Here is a tiny trained network, its code and every weight. The questions are about switching its units off for an input and a target symbol, where a switched-off unit gives its printed mean instead of its output.

import numpy as np


def w(rows, s, z=0):
    codes = np.array(rows[::2]) - 128.0
    scale = np.full(codes.shape[1], s)
    scale[-1] = z or s
    return codes * scale


def f(y):
    return y / 2 * (1 + np.tanh(0.7978845608 * (y + 0.044715 * y**3)))


def softmax(a):
    e = np.exp(a - a.max(-1, keepdims=True))
    return e / e.sum(-1, keepdims=True)


def log_softmax(a):
    a = a - a.max(-1, keepdims=True)
    return a - np.log(np.exp(a).sum(-1, keepdims=True))


def net(x, mask):
    ids = ['ΓΔΞβζημπσφψ'.index(c) for c in x.split()]
    T = len(ids)
    res = E[ids] + P[:T]
    q, k, v = (res @ M[0].T for M in (Q, K, V))
    z = softmax(np.where(np.tri(T) > 0, q @ k.T / 2**0.5, -1e9)) @ v
    res = res + np.where(mask[0], z, O[0][:, -1]) @ O[0][:, :-1]
    y = f(res @ A[0][:, :-1].T + A[0][:, -1])
    res = res + np.where(mask[1:25], y, B[0][:, -1]) @ B[0][:, :-1]
    return log_softmax(res[-1] @ U[:, :-1].T + U[:, -1])


Q, K, V, O, A, B = {}, {}, {}, {}, {}, {}
E = w([
[165,109,164],'Γ',
[75,105,64],'Δ',
[143,88,97],'Ξ',
[75,124,119],'β',
[179,67,84],'ζ',
[106,123,119],'η',
[153,56,72],'μ',
[130,124,157],'π',
[195,84,147],'σ',
[227,72,143],'φ',
[254,83,208],'ψ',
],0.015)
P = w([
[143,155,194],'0',
[234,29,119],'1',
[209,34,113],'2',
[148,41,37],'3',
[129,45,35],'4',
[101,43,12],'5',
[105,42,18],'6',
[111,39,1],'7',
],0.0092)
Q[0] = w([
[166,8,94],'H1',
[127,21,90],'H1',
],0.017)
K[0] = w([
[118,220,152],'H1',
[146,254,117],'H1',
],0.021)
V[0] = w([
[25,80,2],'H1',
[214,44,33],'H1',
],0.012)
O[0] = w([
[204,64,26,2],'H1',
[69,6,177,149],'H1',
],0.014,0.0091)
A[0] = w([
[181,194,105,112],'N1',
[164,197,153,129],'N2',
[149,106,113,131],'N3',
[159,99,110,166],'N4',
[221,167,148,101],'N5',
[80,176,72,105],'N6',
[52,122,90,161],'N7',
[136,211,6,58],'N8',
[41,218,190,150],'N9',
[123,125,106,100],'N10',
[89,158,194,73],'N11',
[100,86,25,124],'N12',
[148,1,86,200],'N13',
[237,115,92,86],'N14',
[90,55,197,6],'N15',
[181,172,87,148],'N16',
[145,156,124,111],'N17',
[169,194,94,94],'N18',
[122,151,21,117],'N19',
[180,236,58,98],'N20',
[181,51,147,94],'N21',
[99,69,107,73],'N22',
[116,163,118,95],'N23',
[157,110,94,98],'N24',
],0.0092,0.013)
B[0] = w([
[135,122,101,136],'N1',
[116,118,46,153],'N2',
[128,144,121,141],'N3',
[107,185,170,161],'N4',
[107,143,81,134],'N5',
[100,92,96,131],'N6',
[183,142,169,165],'N7',
[132,119,161,143],'N8',
[194,108,113,255],'N9',
[119,126,107,123],'N10',
[140,82,60,187],'N11',
[172,141,124,169],'N12',
[98,166,177,243],'N13',
[81,140,165,153],'N14',
[67,133,2,170],'N15',
[65,126,93,148],'N16',
[133,134,95,124],'N17',
[75,62,100,133],'N18',
[98,140,155,151],'N19',
[115,70,113,144],'N20',
[108,145,61,161],'N21',
[171,113,87,144],'N22',
[126,136,99,126],'N23',
[136,129,133,137],'N24',
],0.0094,0.018)
U = w([
[211,129,126,213],'Γ',
[97,217,107,177],'Δ',
[139,114,205,200],'Ξ',
[68,152,2,2],'β',
[49,98,114,132],'ζ',
[123,167,64,181],'η',
[115,116,101,128],'μ',
[158,161,39,163],'π',
[164,39,142,142],'σ',
[117,21,92,35],'φ',
[165,62,54,57],'ψ',
],0.0087,0.005)

Each question gives the input, a string of symbols that net reads in full, and the target symbol t.
The units are the heads (2 rows each of Q, K, V and O) and the neurons (one row each of A and B). Each row of codes is followed by its name. A weight is (code - 128) times the scale printed after its matrix; where a second scale follows, it is the last column's (O, A, B and U).
mask holds one flag per unit, heads first, then neurons. A switched-off unit (its flag False) gives its mean, the last column of its rows in O or B, instead of its output. The means were averaged over made-up inputs and are rounded, as every weight is.
A unit's drop is (log p(t) with every unit on - log p(t) with that unit switched off) / (log p(t) with every unit on - log p(t) with every unit switched off).
The circuit of an input: a set's keep is (log p(t) with only the set's units on - log p(t) with every unit switched off) / (log p(t) with every unit on - log p(t) with every unit switched off). Starting from the 12 units with the biggest drops (on a tie, the unit counted first), units are removed one at a time, each time the one whose removal leaves the highest keep (on an exact tie, the one counted first), for as long as the keep stays at least 0.8.
units of the circuit, in order: the units of the circuit, biggest drop first
unit that matters most: the unit with the biggest drop
k most important neurons: the k neurons with the biggest drops, biggest first
drop when u is switched off: that unit's drop, to one decimal
input Ξ Γ Γ φ β Δ φ, target Ξ: units of the circuit, in order -> [N15; N11]
input β ζ β π Γ Ξ, target β: units of the circuit, in order -> [H1; N16]
input π Δ Ξ φ, target π: units of the circuit, in order -> [H1; N13]
input β Δ μ ψ Ξ ζ, target β: 3 most important neurons -> [N16; N9; N18]
input Γ β φ Ξ Ξ β, target Γ: most important neuron -> [N9]
input ζ σ ψ β φ μ Ξ μ, target ζ: units of the circuit, in order -> [H1; N13]
input φ σ Δ ζ β Γ ζ π, target φ: units of the circuit, in order -> [H1; N13; N11; N9]
input ζ ψ Γ ζ Γ π ζ ψ, target ζ: units of the circuit, in order -> [H1; N9; N13; N15]
input Δ ψ Ξ Δ, target Δ: 4 most important neurons -> [N13; N9; N4; N19]
input π η β Ξ Ξ π Ξ ψ, target π: 3 most important neurons -> [N2; N13; N5]
input ζ σ Γ, target ζ: 3 most important neurons -> [N9; N15; N13]
input μ Γ η, target ζ: 2 most important neurons -> [N9; N13]
input ζ ψ β φ, target ζ: 3 most important neurons -> [N9; N13; N15]
input Γ ζ β ψ Ξ, target Γ: 2 most important neurons -> [N9; N15]
input Γ μ μ Γ, target Γ: units of the circuit, in order -> [H1; N9; N15; N13]
input β σ β Ξ Γ ζ π φ, target β: units of the circuit, in order -> [H1; N16; N9]
input φ ζ β β, target φ: unit that matters most -> H1
input Γ φ Γ ζ, target Γ: 2 most important neurons -> [N15; N9]
input Ξ Δ ψ β, target Ξ: 2 most important neurons -> [N15; N11]
input Ξ Γ σ ζ ζ Ξ ζ, target Ξ: unit that matters most -> N15
input π π Γ Γ, target π: 3 most important neurons -> [N2; N13; N9]
input Γ π ζ ψ π, target Γ: drop when H1 is switched off -> 0.5
input β Δ ψ π, target β: drop when N23 is switched off -> 0.0
input φ π ψ Ξ Ξ μ π σ, target φ: drop when N13 is switched off -> 0.3
